Below are the code and all the weights of a small trained network. Each question names an input and a class and asks about switching units off, where a switched-off unit gives its printed mean instead of its output.

import numpy as np


def w(rows, s, z=0):
    codes = np.array(rows[::2]) - 128.0
    scale = np.full(codes.shape[1], s)
    scale[-1] = z or s
    return codes * scale


def f(y):
    return np.maximum(y, 0)


def log_softmax(a):
    a = a - a.max(-1, keepdims=True)
    return a - np.log(np.exp(a).sum(-1, keepdims=True))


def net(x, mask):
    res = np.array(x, float).reshape(1, 6) / 4 @ E
    y = f(res @ A[0][:, :-1].T + A[0][:, -1])
    res = res + np.where(mask, y, B[0][:, -1]) @ B[0][:, :-1]
    return log_softmax(res[-1] @ U[:, :-1].T + U[:, -1])


A, B = {}, {}
E = w([
[50,66,107,79,79],'x0',
[96,118,67,146,195],'x1',
[58,139,65,216,86],'x2',
[153,2,169,186,115],'x3',
[125,187,198,102,79],'x4',
[160,199,162,153,157],'x5',
],0.0086)
A[0] = w([
[101,72,165,149,211,86],'N1',
[102,127,61,245,220,207],'N2',
[117,129,87,183,141,110],'N3',
[121,116,196,157,20,205],'N4',
[111,164,126,67,234,145],'N5',
[169,60,130,146,131,174],'N6',
[165,164,104,75,203,172],'N7',
[167,127,179,185,120,145],'N8',
[129,161,187,139,231,158],'N9',
[75,57,208,53,173,126],'N10',
[73,201,61,51,148,223],'N11',
[81,52,118,113,80,217],'N12',
[100,180,90,135,81,116],'N13',
[87,76,91,134,86,175],'N14',
[85,61,74,57,111,254],'N15',
],0.011,0.0051)
B[0] = w([
[129,137,88,128,70,171],'N1',
[124,3,2,84,26,244],'N2',
[91,91,84,103,65,167],'N3',
[135,151,110,43,153,208],'N4',
[188,75,154,180,166,204],'N5',
[143,138,138,92,133,201],'N6',
[191,96,86,124,165,211],'N7',
[124,199,168,68,96,180],'N8',
[255,139,114,145,119,202],'N9',
[57,83,79,114,108,199],'N10',
[155,94,42,145,161,236],'N11',
[45,108,55,113,170,227],'N12',
[140,151,70,197,105,170],'N13',
[123,129,98,81,172,203],'N14',
[71,87,89,95,186,242],'N15',
],0.0072,0.011)
U = w([
[157,146,186,208,59,3],'0',
[129,119,110,101,254,126],'1',
[129,95,92,112,59,163],'2',
[185,229,216,80,125,199],'3',
[240,147,98,188,148,211],'4',
],0.0091,0.0034)

Each question gives the input, the list of numbers given to net, and the class t.
The units are the neurons (one row each of A and B). Each row of codes is followed by its name. A weight is (code - 128) times the scale printed after its matrix; where a second scale follows, it is the last column's (A, B and U).
mask holds one flag per neuron, in row order. A switched-off neuron (its flag False) gives its mean, the last column of its row in B, instead of its output. The means were averaged over made-up inputs and are rounded, as every weight is.
A unit's drop is (log p(t) with every unit on - log p(t) with that unit switched off) / (log p(t) with every unit on - log p(t) with every unit switched off).
The circuit of an input: a set's keep is (log p(t) with only the set's units on - log p(t) with every unit switched off) / (log p(t) with every unit on - log p(t) with every unit switched off). Starting from the 12 units with the biggest drops (on a tie, the unit counted first), units are removed one at a time, each time the one whose removal leaves the highest keep (on an exact tie, the one counted first), for as long as the keep stays at least 0.8.
circuit, biggest first: the units of the circuit, biggest drop first
k most important neurons: the k neurons with the biggest drops, biggest first
drop when u is switched off: that unit's drop, to one decimal
input [-6,-2,7,0,-7,7], class 2: circuit, biggest first : [N2]
input [8,3,2,-2,2,3], class 1: circuit, biggest first : [N2 N15]
input [8,7,1,4,3,-1], class 1: circuit, biggest first : [N15 N14]
input [-5,0,-8,2,3,0], class 3: 3 most important neurons : [N2 N11 N8]
input [5,3,0,-1,-2,7], class 4: 2 most important neurons : [N12 N10]
input [1,6,4,-6,-7,-5], class 2: 2 most important neurons : [N2 N3]
input [-5,7,-5,8,-4,1], class 2: 2 most important neurons : [N2 N1]
input [7,7,-6,6,5,-5], class 1: 3 most important neurons : [N2 N15 N12]
input [1,-5,-8,1,-1,5], class 3: 2 most important neurons : [N2 N11]
input [-6,0,7,-4,-2,1], class 2: drop when N4 is switched off : 0.0
input [-4,-6,-5,-5,7,-8], class 3: drop when N12 is switched off : 0.1
input [0,-4,-6,3,5,-2], class 3: drop when N2 is switched off : 0.4
